Below are the code and all the weights of a small trained network. Each question names an input and a target symbol and asks about switching units off, where a switched-off unit gives its printed mean instead of its output.

import numpy as np


def w(rows, s, z=0):
    codes = np.array(rows[::2]) - 128.0
    scale = np.full(codes.shape[1], s)
    scale[-1] = z or s
    return codes * scale


def norm(h):
    return h / np.sqrt((h * h).mean(-1, keepdims=True) + 1e-5)


def f(y):
    return np.maximum(y, 0)


def softmax(a):
    e = np.exp(a - a.max(-1, keepdims=True))
    return e / e.sum(-1, keepdims=True)


def log_softmax(a):
    a = a - a.max(-1, keepdims=True)
    return a - np.log(np.exp(a).sum(-1, keepdims=True))


def net(x, mask):
    ids = ['ΓΠβδεζημξσ'.index(c) for c in x.split()]
    T = len(ids)
    res = E[ids] + P[:T]
    r = norm(res)
    for j in range(3):
        rows = slice(2 * j, 2 * j + 2)
        q, k, v = (r @ M[0][rows].T for M in (Q, K, V))
        z = softmax(np.where(np.tri(T) > 0, q @ k.T / 2**0.5, -1e9)) @ v
        o = O[0][rows]
        res = res + np.where(mask[j], z, o[:, -1]) @ o[:, :-1]
    y = f(norm(res) @ A[0][:, :-1].T + A[0][:, -1])
    res = res + np.where(mask[3:19], y, B[0][:, -1]) @ B[0][:, :-1]
    return log_softmax(norm(res)[-1] @ U[:, :-1].T + U[:, -1])


Q, K, V, O, A, B = {}, {}, {}, {}, {}, {}
E = w([
[48,120,22],'Γ',
[54,122,96],'Π',
[106,199,72],'β',
[97,237,138],'δ',
[49,119,68],'ε',
[87,171,4],'ζ',
[232,119,215],'η',
[77,158,84],'μ',
[45,125,26],'ξ',
[75,122,103],'σ',
],0.016)
P = w([
[2,182,165],'0',
[76,171,125],'1',
[116,155,99],'2',
[150,140,81],'3',
[169,128,71],'4',
[188,120,61],'5',
],0.0093)
Q[0] = w([
[67,40,64],'h1',
[89,250,165],'h1',
[104,187,74],'h2',
[135,150,227],'h2',
[22,70,57],'h3',
[242,172,255],'h3',
],0.012)
K[0] = w([
[249,104,200],'h1',
[118,137,125],'h1',
[177,133,190],'h2',
[59,135,152],'h2',
[111,113,61],'h3',
[167,115,199],'h3',
],0.019)
V[0] = w([
[88,240,80],'h1',
[135,105,162],'h1',
[121,87,108],'h2',
[158,172,190],'h2',
[188,10,84],'h3',
[184,163,194],'h3',
],0.012)
O[0] = w([
[173,14,55,254],'h1',
[150,130,167,91],'h1',
[247,37,97,114],'h2',
[199,254,192,112],'h2',
[77,191,171,62],'h3',
[172,217,87,44],'h3',
],0.0068,0.011)
A[0] = w([
[56,65,102,119],'n1',
[41,128,131,49],'n2',
[147,123,91,169],'n3',
[113,115,182,114],'n4',
[122,43,117,167],'n5',
[111,119,253,94],'n6',
[163,125,208,102],'n7',
[165,238,217,2],'n8',
[53,123,157,56],'n9',
[147,164,214,127],'n10',
[130,11,190,212],'n11',
[104,83,240,44],'n12',
[174,126,213,37],'n13',
[203,111,140,113],'n14',
[142,82,116,124],'n15',
[95,44,192,120],'n16',
],0.014,0.0057)
B[0] = w([
[67,161,161,253],'n1',
[212,153,222,152],'n2',
[90,53,191,202],'n3',
[131,65,94,132],'n4',
[104,211,175,255],'n5',
[161,57,116,138],'n6',
[239,138,184,132],'n7',
[116,60,68,147],'n8',
[148,81,211,141],'n9',
[46,51,73,141],'n10',
[206,140,66,225],'n11',
[129,128,99,130],'n12',
[217,151,152,130],'n13',
[50,155,169,146],'n14',
[144,156,154,189],'n15',
[69,119,2,165],'n16',
],0.0086,0.0096)
U = w([
[106,179,174,122],'Γ',
[120,57,186,61],'Π',
[191,75,47,180],'β',
[178,210,63,73],'δ',
[107,107,210,95],'ε',
[97,254,91,1],'ζ',
[211,112,153,201],'η',
[29,127,107,174],'μ',
[107,179,175,120],'ξ',
[134,19,171,21],'σ',
],0.019,0.0086)

Each question gives the input, a string of symbols that net reads in full, and the target symbol t.
The units are the heads (2 rows each of Q, K, V and O) and the neurons (one row each of A and B). Each row of codes is followed by its name. A weight is (code - 128) times the scale printed after its matrix; where a second scale follows, it is the last column's (O, A, B and U).
mask holds one flag per unit, heads first, then neurons. A switched-off unit (its flag False) gives its mean, the last column of its rows in O or B, instead of its output. The means were averaged over made-up inputs and are rounded, as every weight is.
A unit's drop is (log p(t) with every unit on - log p(t) with that unit switched off) / (log p(t) with every unit on - log p(t) with every unit switched off).
The circuit of an input: a set's keep is (log p(t) with only the set's units on - log p(t) with every unit switched off) / (log p(t) with every unit on - log p(t) with every unit switched off). Starting from the 12 units with the biggest drops (on a tie, the unit counted first), units are removed one at a time, each time the one whose removal leaves the highest keep (on an exact tie, the one counted first), for as long as the keep stays at least 0.8.
units of the circuit, in order: the units of the circuit, biggest drop first
most important unit: the unit with the biggest drop
k most important neurons: the k neurons with the biggest drops, biggest first
heads that matter: for each layer, one digit per head in row order, 1 if its drop is at least 0.15 and else 0, layers parted by /
drop of u: that unit's drop, to one decimal
input ζ δ Π η ε σ, target σ: most important unit => h1
input ξ η Γ δ, target δ: heads that matter => 011
input Π δ β μ δ, target β: heads that matter => 001
input η Π β ζ ε, target ε: 2 most important neurons => [n2, n9]
input ξ η β, target β: units of the circuit, in order => [n5, n1, h2, h3]
input ζ η η, target β: heads that matter => 110
input Π β Π Γ ε ζ, target μ: heads that matter => 001
input η ε β, target β: heads that matter => 111
input ε μ ξ Γ δ ζ, target μ: units of the circuit, in order => [h3, n11]
input η Γ σ η, target β: 3 most important neurons => [n1, n2, n11]
input η μ δ ε δ δ, target δ: heads that matter => 010
input ξ ε σ Γ β, target μ: 2 most important neurons => [n5, n1]
input η δ μ δ ξ, target ξ: drop of h3 => 0.3
input β η β Γ, target Γ: drop of h1 => 0.4
input μ ε σ η Π Γ, target Γ: drop of n1 => 0.0
input Π β ζ η Γ, target ξ: most important unit => h1
